Below are the code and all the weights of a small trained network. Each question names an input and a target symbol and asks about switching units off, where a switched-off unit gives its printed mean instead of its output.

import numpy as np


def w(rows, s, z=0):
    codes = np.array(rows[::2]) - 128.0
    scale = np.full(codes.shape[1], s)
    scale[-1] = z or s
    return codes * scale


def f(y):
    return np.maximum(y, 0)


def softmax(a):
    e = np.exp(a - a.max(-1, keepdims=True))
    return e / e.sum(-1, keepdims=True)


def log_softmax(a):
    a = a - a.max(-1, keepdims=True)
    return a - np.log(np.exp(a).sum(-1, keepdims=True))


def net(x, mask):
    ids = ['ΔΞΨαζμπφ'.index(c) for c in x.split()]
    T = len(ids)
    res = E[ids] + P[:T]
    r = res
    for j in range(3):
        rows = slice(2 * j, 2 * j + 2)
        q, k, v = (r @ M[0][rows].T for M in (Q, K, V))
        z = softmax(np.where(np.tri(T) > 0, q @ k.T / 2**0.5, -1e9)) @ v
        o = O[0][rows]
        res = res + np.where(mask[j], z, o[:, -1]) @ o[:, :-1]
    y = f(res @ A[0][:, :-1].T + A[0][:, -1])
    res = res + np.where(mask[3:27], y, B[0][:, -1]) @ B[0][:, :-1]
    return log_softmax(res[-1] @ U[:, :-1].T + U[:, -1])


Q, K, V, O, A, B = {}, {}, {}, {}, {}, {}
E = w([
[83,205,88],'Δ',
[138,130,252],'Ξ',
[81,114,86],'Ψ',
[54,112,69],'α',
[80,112,87],'ζ',
[184,206,118],'μ',
[231,191,149],'π',
[170,38,206],'φ',
],0.022)
P = w([
[142,173,130],'0',
[48,149,197],'1',
[206,150,84],'2',
[69,151,229],'3',
[255,124,91],'4',
[74,150,228],'5',
],0.0071)
Q[0] = w([
[172,3,90],'H0',
[165,152,74],'H0',
[202,178,87],'H1',
[52,69,14],'H1',
[109,47,204],'H2',
[81,229,207],'H2',
],0.014)
K[0] = w([
[94,143,223],'H0',
[99,247,106],'H0',
[64,185,149],'H1',
[96,38,68],'H1',
[120,76,179],'H2',
[203,67,213],'H2',
],0.014)
V[0] = w([
[145,74,253],'H0',
[107,169,118],'H0',
[202,168,146],'H1',
[196,21,214],'H1',
[109,16,132],'H2',
[63,176,163],'H2',
],0.012)
O[0] = w([
[94,193,165,78],'H0',
[152,254,103,169],'H0',
[72,211,87,175],'H1',
[130,166,180,2],'H1',
[54,161,89,15],'H2',
[181,6,62,156],'H2',
],0.0082,0.004)
A[0] = w([
[109,93,169,97],'N0',
[50,140,65,134],'N1',
[56,125,160,123],'N2',
[99,173,57,106],'N3',
[74,96,146,56],'N4',
[161,190,94,195],'N5',
[93,212,69,73],'N6',
[133,186,83,95],'N7',
[189,30,90,186],'N8',
[222,129,141,175],'N9',
[236,174,203,104],'N10',
[88,133,66,140],'N11',
[105,123,58,80],'N12',
[54,51,207,109],'N13',
[177,149,117,9],'N14',
[154,126,57,60],'N15',
[161,129,9,97],'N16',
[170,153,108,99],'N17',
[89,146,142,132],'N18',
[144,218,198,104],'N19',
[87,188,141,115],'N20',
[141,171,109,82],'N21',
[108,100,99,200],'N22',
[122,169,141,129],'N23',
],0.012)
B[0] = w([
[100,2,112,142],'N0',
[148,108,182,169],'N1',
[151,65,126,170],'N2',
[93,51,160,153],'N3',
[192,86,62,139],'N4',
[113,152,119,198],'N5',
[147,111,93,162],'N6',
[174,115,50,157],'N7',
[120,194,148,254],'N8',
[121,215,97,201],'N9',
[103,87,143,205],'N10',
[161,143,179,164],'N11',
[168,99,148,155],'N12',
[177,172,20,180],'N13',
[50,46,224,139],'N14',
[139,32,104,162],'N15',
[144,56,184,207],'N16',
[102,96,88,156],'N17',
[124,114,101,159],'N18',
[88,99,147,219],'N19',
[185,141,113,181],'N20',
[115,63,96,146],'N21',
[102,204,157,185],'N22',
[118,131,105,166],'N23',
],0.0092,0.019)
U = w([
[68,84,152,85],'Δ',
[102,74,219,8],'Ξ',
[11,173,220,159],'Ψ',
[136,147,186,170],'α',
[116,151,184,157],'ζ',
[247,183,108,115],'μ',
[51,201,111,185],'π',
[111,74,60,60],'φ',
],0.013,0.011)

Each question gives the input, a string of symbols that net reads in full, and the target symbol t.
The units are the heads (2 rows each of Q, K, V and O) and the neurons (one row each of A and B). Each row of codes is followed by its name. A weight is (code - 128) times the scale printed after its matrix; where a second scale follows, it is the last column's (O, A, B and U).
mask holds one flag per unit, heads first, then neurons. A switched-off unit (its flag False) gives its mean, the last column of its rows in O or B, instead of its output. The means were averaged over made-up inputs and are rounded, as every weight is.
A unit's drop is (log p(t) with every unit on - log p(t) with that unit switched off) / (log p(t) with every unit on - log p(t) with every unit switched off).
The circuit of an input: a set's keep is (log p(t) with only the set's units on - log p(t) with every unit switched off) / (log p(t) with every unit on - log p(t) with every unit switched off). Starting from the 12 units with the biggest drops (on a tie, the unit counted first), units are removed one at a time, each time the one whose removal leaves the highest keep (on an exact tie, the one counted first), for as long as the keep stays at least 0.8.
units of the circuit, in order: the units of the circuit, biggest drop first
unit that matters most: the unit with the biggest drop
top k neurons: the k neurons with the biggest drops, biggest first
which heads matter: for each layer, one digit per head in row order, 1 if its drop is at least 0.15 and else 0, layers parted by /
input π Ξ π φ π Ξ, target φ: which heads matter => 101
input φ Δ Δ, target μ: units of the circuit, in order => [H0]
input φ φ α Ψ, target φ: top 3 neurons => [N8; N2; N13]
input Ξ μ α φ ζ, target Ψ: units of the circuit, in order => [H0; N13]
input φ Δ α, target μ: units of the circuit, in order => [H2; N8; N19]
input α π Ξ, target Ψ: which heads matter => 010
input Ξ Ξ α Ξ α Δ, target α: which heads matter => 101
input α φ φ Δ, target φ: which heads matter => 001
input Ψ φ ζ Ξ φ ζ, target φ: units of the circuit, in order => [H0; N8; N13; N4]
input Ξ φ ζ ζ φ, target Ψ: units of the circuit, in order => [H1; H0]
input Δ φ Ξ α, target φ: top 2 neurons => [N8; N13]
input Δ Ξ α α π, target Ψ: top 2 neurons => [N14; N10]
input α Ψ ζ π π, target π: which heads matter => 000
input Δ Δ α φ ζ π, target φ: which heads matter => 011
input π π φ φ μ μ, target φ: unit that matters most => N3
input Ξ Δ Δ, target μ: which heads matter => 101
input Ψ π Δ φ μ Δ, target φ: units of the circuit, in order => [N6; N8]
input μ π π π, target π: which heads matter => 010
input α Ψ φ, target Δ: top 4 neurons => [N0; N13; N8; N10]
input ζ Ξ φ, target Ψ: unit that matters most => H0
input π Δ φ, target μ: top 2 neurons => [N13; N19]
input Ψ Ξ μ, target Ψ: which heads matter => 011
input Ψ Ξ φ α Ψ, target Ψ: which heads matter => 110
